Below is a small trained network, with its code and all its weights. Each question gives an input and a target symbol and asks what happens when units are switched off, that is, made to give their printed mean instead of their output.

import numpy as np


def w(rows, s, z=0):
    codes = np.array(rows[::2]) - 128.0
    scale = np.full(codes.shape[1], s)
    scale[-1] = z or s
    return codes * scale


def f(y):
    return y / 2 * (1 + np.tanh(0.7978845608 * (y + 0.044715 * y**3)))


def softmax(a):
    e = np.exp(a - a.max(-1, keepdims=True))
    return e / e.sum(-1, keepdims=True)


def log_softmax(a):
    a = a - a.max(-1, keepdims=True)
    return a - np.log(np.exp(a).sum(-1, keepdims=True))


def net(x, mask):
    ids = ['ΞΣΦαγζημπτψ'.index(c) for c in x.split()]
    T = len(ids)
    res = E[ids] + P[:T]
    q, k, v = (res @ M[0].T for M in (Q, K, V))
    z = softmax(np.where(np.tri(T) > 0, q @ k.T / 2**0.5, -1e9)) @ v
    res = res + np.where(mask[0], z, O[0][:, -1]) @ O[0][:, :-1]
    y = f(res @ A[0][:, :-1].T + A[0][:, -1])
    res = res + np.where(mask[1:9], y, B[0][:, -1]) @ B[0][:, :-1]
    return log_softmax(res[-1] @ U[:, :-1].T + U[:, -1])


Q, K, V, O, A, B = {}, {}, {}, {}, {}, {}
E = w([
[108,140,112,96,151,123],'Ξ',
[73,89,164,145,101,100],'Σ',
[121,104,166,173,168,199],'Φ',
[173,100,184,138,136,120],'α',
[140,125,183,193,48,108],'γ',
[163,151,49,113,109,66],'ζ',
[126,156,252,136,122,123],'η',
[110,102,145,121,141,119],'μ',
[66,121,189,100,171,114],'π',
[104,164,163,149,117,126],'τ',
[136,162,89,163,121,174],'ψ',
],0.025)
P = w([
[195,207,114,166,114,30],'0',
[154,154,133,178,120,254],'1',
[117,70,118,134,71,153],'2',
[66,58,189,118,75,135],'3',
[76,114,113,137,102,169],'4',
[80,118,97,132,96,220],'5',
],0.0085)
Q[0] = w([
[214,156,106,109,159,1],'H1',
[148,137,43,42,149,51],'H1',
],0.007)
K[0] = w([
[144,30,123,71,120,255],'H1',
[59,137,163,119,61,239],'H1',
],0.0064)
V[0] = w([
[65,50,134,136,110,38],'H1',
[121,84,60,231,1,168],'H1',
],0.0081)
O[0] = w([
[222,158,64,2,95,145,5],'H1',
[168,109,168,183,206,192,96],'H1',
],0.013,0.002)
A[0] = w([
[175,182,113,55,73,182,124],'N1',
[183,195,146,165,170,138,211],'N2',
[197,61,101,120,51,90,2],'N3',
[210,74,174,145,110,127,184],'N4',
[194,89,144,136,254,227,66],'N5',
[51,84,126,104,160,99,221],'N6',
[177,42,59,113,198,2,68],'N7',
[84,196,207,106,99,113,140],'N8',
],0.0073,0.0026)
B[0] = w([
[51,46,145,123,159,2,197],'N1',
[164,62,168,93,121,107,203],'N2',
[155,10,165,120,100,92,154],'N3',
[172,69,113,39,159,62,171],'N4',
[132,134,181,96,94,91,254],'N5',
[183,154,96,240,101,235,191],'N6',
[93,141,161,186,106,168,133],'N7',
[148,130,62,216,100,50,243],'N8',
],0.007,0.0064)
U = w([
[96,153,167,173,99,111,22],'Ξ',
[112,49,152,87,204,80,244],'Σ',
[112,115,164,178,134,137,55],'Φ',
[115,146,196,128,71,159,4],'α',
[196,120,183,112,151,159,137],'γ',
[137,148,188,141,84,152,59],'ζ',
[92,213,187,154,1,161,205],'η',
[207,170,132,152,43,169,150],'μ',
[8,99,154,116,110,87,109],'π',
[131,176,140,177,129,130,241],'τ',
[150,121,173,243,146,164,177],'ψ',
],0.0067,0.0027)

Each question gives the input, a string of symbols that net reads in full, and the target symbol t.
The units are the heads (2 rows each of Q, K, V and O) and the neurons (one row each of A and B). Each row of codes is followed by its name. A weight is (code - 128) times the scale printed after its matrix; where a second scale follows, it is the last column's (O, A, B and U).
mask holds one flag per unit, heads first, then neurons. A switched-off unit (its flag False) gives its mean, the last column of its rows in O or B, instead of its output. The means were averaged over made-up inputs and are rounded, as every weight is.
A unit's drop is (log p(t) with every unit on - log p(t) with that unit switched off) / (log p(t) with every unit on - log p(t) with every unit switched off).
The circuit of an input: a set's keep is (log p(t) with only the set's units on - log p(t) with every unit switched off) / (log p(t) with every unit on - log p(t) with every unit switched off). Starting from all 9 units, units are removed one at a time, each time the one whose removal leaves the highest keep (on an exact tie, the one counted first), for as long as the keep stays at least 0.8.
units of the circuit, in order: the units of the circuit, biggest drop first
k most important neurons: the k neurons with the biggest drops, biggest first
drop when u is switched off: that unit's drop, to one decimal
input Σ ψ Σ, target Σ: units of the circuit, in order -> (H1 N1 N4)
input ψ η τ Σ, target ψ: units of the circuit, in order -> (H1 N6)
input ψ ψ ζ ψ ψ Σ, target ψ: units of the circuit, in order -> (H1)
input π γ η ψ ψ, target π: units of the circuit, in order -> (H1 N1)
input Σ ψ α, target Σ: units of the circuit, in order -> (N4 N6)
input π η ψ μ τ, target π: units of the circuit, in order -> (H1 N1)
input Σ π Σ Φ ψ Σ, target Σ: units of the circuit, in order -> (H1 N1)
input Σ ψ ψ, target Σ: 2 most important neurons -> (N1 N6)
input ψ γ ζ α, target γ: 2 most important neurons -> (N1 N8)
input ψ Σ π, target ψ: units of the circuit, in order -> (N6 H1)
input Σ Σ ψ α, target Σ: units of the circuit, in order -> (H1 N4 N6)
input Σ τ η, target Σ: units of the circuit, in order -> (H1 N1 N4)
input Σ π ψ π π ψ, target Σ: units of the circuit, in order -> (H1 N1)
input η Φ Σ, target η: 3 most important neurons -> (N6 N1 N4)
input Σ ψ γ η π γ, target Σ: most important neuron -> (N1)
input ψ η ψ Σ μ, target ψ: 2 most important neurons -> (N6 N1)
input η ψ η π, target η: drop when N6 is switched off -> 0.4
input ψ ψ ψ ζ, target ψ: drop when H1 is switched off -> 0.8
input γ ψ μ, target γ: drop when N8 is switched off -> 0.1
input ψ γ ψ ψ γ, target ψ: drop when H1 is switched off -> 1.0
